Below are the code and all the weights of a small trained network. Each question names an input and a target symbol and asks about switching units off, where a switched-off unit gives its printed mean instead of its output.

import numpy as np


def w(rows, s, z=0):
    codes = np.array(rows[::2]) - 128.0
    scale = np.full(codes.shape[1], s)
    scale[-1] = z or s
    return codes * scale


def norm(h):
    return h / np.sqrt((h * h).mean(-1, keepdims=True) + 1e-5)


def f(y):
    return np.maximum(y, 0)


def softmax(a):
    e = np.exp(a - a.max(-1, keepdims=True))
    return e / e.sum(-1, keepdims=True)


def log_softmax(a):
    a = a - a.max(-1, keepdims=True)
    return a - np.log(np.exp(a).sum(-1, keepdims=True))


def net(x, mask):
    ids = ['δεζλστψω'.index(c) for c in x.split()]
    T = len(ids)
    res = E[ids] + P[:T]
    r = norm(res)
    for j in range(2):
        rows = slice(3 * j, 3 * j + 3)
        q, k, v = (r @ M[0][rows].T for M in (Q, K, V))
        z = softmax(np.where(np.tri(T) > 0, q @ k.T / 3**0.5, -1e9)) @ v
        o = O[0][rows]
        res = res + np.where(mask[j], z, o[:, -1]) @ o[:, :-1]
    y = f(norm(res) @ A[0][:, :-1].T + A[0][:, -1])
    res = res + np.where(mask[2:6], y, B[0][:, -1]) @ B[0][:, :-1]
    return log_softmax(norm(res)[-1] @ U[:, :-1].T + U[:, -1])


Q, K, V, O, A, B = {}, {}, {}, {}, {}, {}
E = w([
[103,111,118,58,150,142],'δ',
[135,87,98,133,105,145],'ε',
[108,143,163,118,82,123],'ζ',
[130,136,98,149,72,142],'λ',
[125,113,87,105,144,138],'σ',
[82,56,120,3,101,155],'τ',
[110,161,113,100,123,87],'ψ',
[114,115,86,111,128,111],'ω',
],0.019)
P = w([
[79,121,182,207,138,109],'0',
[163,254,127,175,40,146],'1',
[113,171,148,84,42,208],'2',
[135,198,100,80,124,152],'3',
[115,176,80,59,104,152],'4',
[145,99,21,100,76,205],'5',
[111,124,49,47,81,197],'6',
[118,157,18,60,121,151],'7',
[128,112,34,61,127,160],'8',
[125,143,16,66,171,115],'9',
],0.0098)
Q[0] = w([
[127,89,28,91,97,116],'head 1',
[131,83,164,199,160,106],'head 1',
[65,136,182,37,22,151],'head 1',
[41,139,129,82,24,119],'head 2',
[134,195,60,10,82,160],'head 2',
[59,94,1,35,108,183],'head 2',
],0.0089)
K[0] = w([
[44,116,148,167,100,124],'head 1',
[151,211,121,131,91,153],'head 1',
[57,96,99,130,117,78],'head 1',
[80,111,132,164,131,116],'head 2',
[5,103,139,127,101,114],'head 2',
[70,90,144,162,142,86],'head 2',
],0.014)
V[0] = w([
[204,78,42,155,193,152],'head 1',
[86,224,188,100,66,18],'head 1',
[187,193,180,101,254,133],'head 1',
[120,67,45,85,186,76],'head 2',
[134,154,78,212,58,178],'head 2',
[152,206,79,147,176,21],'head 2',
],0.0095)
O[0] = w([
[125,91,96,129,51,16,40],'head 1',
[165,225,178,124,254,159,119],'head 1',
[233,68,215,110,87,62,13],'head 1',
[102,253,103,96,1,145,195],'head 2',
[43,19,83,150,218,145,40],'head 2',
[128,192,127,22,132,101,2],'head 2',
],0.0087,0.009)
A[0] = w([
[121,137,69,192,128,103,206],'neuron 1',
[203,208,92,133,20,165,144],'neuron 2',
[1,31,126,111,29,56,150],'neuron 3',
[52,140,162,186,77,242,250],'neuron 4',
],0.0076,0.0019)
B[0] = w([
[103,145,136,82,177,185,149],'neuron 1',
[108,89,253,80,72,178,238],'neuron 2',
[171,241,107,194,93,104,171],'neuron 3',
[106,139,140,141,182,124,249],'neuron 4',
],0.013,0.012)
U = w([
[98,203,178,200,150,188,221],'δ',
[95,102,93,14,127,164,223],'ε',
[225,176,137,48,208,117,42],'ζ',
[240,90,227,51,96,114,66],'λ',
[182,83,174,164,221,141,83],'σ',
[101,120,59,218,133,138,2],'τ',
[152,147,98,149,48,63,88],'ψ',
[65,7,166,120,194,78,100],'ω',
],0.012,0.0062)

Each question gives the input, a string of symbols that net reads in full, and the target symbol t.
The units are the heads (3 rows each of Q, K, V and O) and the neurons (one row each of A and B). Each row of codes is followed by its name. A weight is (code - 128) times the scale printed after its matrix; where a second scale follows, it is the last column's (O, A, B and U).
mask holds one flag per unit, heads first, then neurons. A switched-off unit (its flag False) gives its mean, the last column of its rows in O or B, instead of its output. The means were averaged over made-up inputs and are rounded, as every weight is.
A unit's drop is (log p(t) with every unit on - log p(t) with that unit switched off) / (log p(t) with every unit on - log p(t) with every unit switched off).
The circuit of an input: a set's keep is (log p(t) with only the set's units on - log p(t) with every unit switched off) / (log p(t) with every unit on - log p(t) with every unit switched off). Starting from all 6 units, units are removed one at a time, each time the one whose removal leaves the highest keep (on an exact tie, the one counted first), for as long as the keep stays at least 0.8.
units of the circuit, in order: the units of the circuit, biggest drop first
unit that matters most: the unit with the biggest drop
top k neurons: the k neurons with the biggest drops, biggest first
which heads matter: for each layer, one digit per head in row order, 1 if its drop is at least 0.15 and else 0, layers parted by /
drop when u is switched off: that unit's drop, to one decimal
input ψ τ τ ψ δ ψ, target ζ: units of the circuit, in order => [head 1; head 2]
input ζ δ λ τ τ τ ψ ζ σ, target σ: units of the circuit, in order => [head 2]
input ε τ σ τ τ σ, target τ: which heads matter => 11
input δ δ τ ε σ δ τ τ ζ, target λ: units of the circuit, in order => [head 1; neuron 2]
input ψ ω ω ε, target ζ: units of the circuit, in order => [head 1; head 2]
input ε τ τ λ ε, target τ: which heads matter => 11
input τ σ τ τ τ τ, target δ: which heads matter => 01
input δ σ τ τ τ τ τ λ ψ, target λ: units of the circuit, in order => [head 1; neuron 2]
input ω ψ δ τ ψ ψ σ δ δ σ, target ε: top 2 neurons => [neuron 3; neuron 4]
input ζ δ ε τ ε τ δ δ λ, target σ: which heads matter => 01
input λ λ τ τ δ δ σ τ τ, target ω: which heads matter => 01
input σ τ δ σ ζ, target ψ: which heads matter => 10
input ψ ε τ τ δ δ δ σ σ, target ζ: which heads matter => 11
input λ τ τ ψ δ τ τ, target ω: which heads matter => 01
input ψ τ τ, target ζ: which heads matter => 11
input λ ε τ δ τ ω, target ω: which heads matter => 01
input δ δ τ σ δ τ δ δ ε σ, target λ: units of the circuit, in order => [head 1; head 2; neuron 2]
input ε δ τ τ τ τ τ ψ, target τ: units of the circuit, in order => [head 2; neuron 2]
input ω τ τ ω, target ε: which heads matter => 01
input σ τ δ τ τ σ τ δ τ λ, target ψ: which heads matter => 10
input δ δ δ τ τ δ ψ τ τ λ, target λ: unit that matters most => head 1
input σ τ σ ε τ δ σ, target ψ: unit that matters most => head 1
input σ τ ω ψ τ δ δ ε ψ, target ψ: drop when neuron 3 is switched off => 0.2
